[[ 2.10 -0.89 -3.86  1.37 -0.04  2.60 -1.78  0.43]
 [-3.10 -0.42  0.59  0.30 -0.95  3.36  0.07 -2.97]
 [ 3.06 -1.19 -0.14 -3.84 -5.41  2.82 -0.98  3.02]
 [ 0.31 -4.53 -0.47  2.89 -0.95 -4.04  5.85  2.55]
 [-2.92 -2.94 -4.06 -3.69  1.68  2.08 -2.27  2.46]
 [ 0.73 -0.17 -2.21 -5.54 -2.56  2.95 -2.82  3.65]]
->
[[ 0.43 -2.97  3.02  2.55  2.46  3.65]
 [-1.78  0.07 -0.98  5.85 -2.27 -2.82]
 [ 2.60  3.36  2.82 -4.04  2.08  2.95]
 [-0.04 -0.95 -5.41 -0.95  1.68 -2.56]
 [ 1.37  0.30 -3.84  2.89 -3.69 -5.54]
 [-3.86  0.59 -0.14 -0.47 -4.06 -2.21]
 [-0.89 -0.42 -1.19 -4.53 -2.94 -0.17]
 [ 2.10 -3.10  3.06  0.31 -2.92  0.73]]

[[-0.62 -5.37 -0.21 -6.21 -3.86 -5.78 -1.68  0.60 -3.64]
 [-0.19 -4.19  0.47 -4.85 -3.22 -4.71 -1.41  2.48 -2.99]]
->
[[-3.64 -2.99]
 [ 0.60  2.48]
 [-1.68 -1.41]
 [-5.78 -4.71]
 [-3.86 -3.22]
 [-6.21 -4.85]
 [-0.21  0.47]
 [-5.37 -4.19]
 [-0.62 -0.19]]

[[-1.10 -2.63 -1.95 -5.91 -3.13  5.91  1.89]
 [-3.89  1.22 -0.03 -6.93  0.64  3.58 -1.49]]
->
[[ 1.89 -1.49]
 [ 5.91  3.58]
 [-3.13  0.64]
 [-5.91 -6.93]
 [-1.95 -0.03]
 [-2.63  1.22]
 [-1.10 -3.89]]

[[ 1.77 -4.16  2.09 -0.74 -3.21  0.34  0.68  4.55 -3.11 -4.46  2.76  0.84
  -0.50 -3.18  4.27 -5.04]
 [-3.08 -5.52  3.49  3.96 -4.48  3.96  3.93 -4.66  0.62  2.32  3.51  3.97
   4.04 -4.46  1.62  2.97]]
->
[[-5.04  2.97]
 [ 4.27  1.62]
 [-3.18 -4.46]
 [-0.50  4.04]
 [ 0.84  3.97]
 [ 2.76  3.51]
 [-4.46  2.32]
 [-3.11  0.62]
 [ 4.55 -4.66]
 [ 0.68  3.93]
 [ 0.34  3.96]
 [-3.21 -4.48]
 [-0.74  3.96]
 [ 2.09  3.49]
 [-4.16 -5.52]
 [ 1.77 -3.08]]

[[ 4.79  2.86 -1.49 -1.40]
 [-0.39  3.27  4.69  6.29]
 [ 3.23  1.89 -2.86 -2.94]
 [ 3.19  0.98 -3.49 -3.96]
 [-7.13 -3.40  0.73  1.68]
 [ 3.41  3.52  0.92  2.01]
 [ 4.90  3.69 -0.16  0.42]
 [ 1.55 -1.84 -5.88 -3.95]]
->
[[-1.40  6.29 -2.94 -3.96  1.68  2.01  0.42 -3.95]
 [-1.49  4.69 -2.86 -3.49  0.73  0.92 -0.16 -5.88]
 [ 2.86  3.27  1.89  0.98 -3.40  3.52  3.69 -1.84]
 [ 4.79 -0.39  3.23  3.19 -7.13  3.41  4.90  1.55]]

[[-0.35 -0.46  0.16 -0.29  6.73  5.96]
 [ 0.10 -0.26 -6.55  5.88  6.22  6.06]
 [-0.09  6.17 -5.79  6.40  6.51  6.45]
 [ 0.39  0.38  0.37  0.50 -0.16  6.50]]
->
[[ 5.96  6.06  6.45  6.50]
 [ 6.73  6.22  6.51 -0.16]
 [-0.29  5.88  6.40  0.50]
 [ 0.16 -6.55 -5.79  0.37]
 [-0.46 -0.26  6.17  0.38]
 [-0.35  0.10 -0.09  0.39]]

[[-1.16 -3.32  0.60 -2.62 -2.31  5.51 -1.53 -2.48 -0.78]
 [-0.27  2.22 -0.23  1.61  1.18 -5.49  2.55  4.46  0.12]
 [-3.92 -2.27  6.76 -2.91 -3.19 -0.19  2.47  1.50 -4.71]
 [ 0.33  2.22  0.13  1.14  1.32 -5.72  2.53  4.71 -0.55]
 [-0.88  1.21  1.07  0.72  0.43 -4.16  2.75  3.76 -1.42]
 [-4.54 -2.82  6.67 -3.45 -3.79  0.45  1.18  1.11 -5.13]]
->
[[-0.78  0.12 -4.71 -0.55 -1.42 -5.13]
 [-2.48  4.46  1.50  4.71  3.76  1.11]
 [-1.53  2.55  2.47  2.53  2.75  1.18]
 [ 5.51 -5.49 -0.19 -5.72 -4.16  0.45]
 [-2.31  1.18 -3.19  1.32  0.43 -3.79]
 [-2.62  1.61 -2.91  1.14  0.72 -3.45]
 [ 0.60 -0.23  6.76  0.13  1.07  6.67]
 [-3.32  2.22 -2.27  2.22  1.21 -2.82]
 [-1.16 -0.27 -3.92  0.33 -0.88 -4.54]]

[[-0.63  1.54  0.99  0.55  1.23  0.71 -0.28  0.14]
 [-0.63  5.50  0.99 -1.55  4.26  0.71 -0.28  0.14]
 [-0.63 -1.53  0.99  0.55  1.23  0.71 -0.28  0.14]]
->
[[ 0.14  0.14  0.14]
 [-0.28 -0.28 -0.28]
 [ 0.71  0.71  0.71]
 [ 1.23  4.26  1.23]
 [ 0.55 -1.55  0.55]
 [ 0.99  0.99  0.99]
 [ 1.54  5.50 -1.53]
 [-0.63 -0.63 -0.63]]
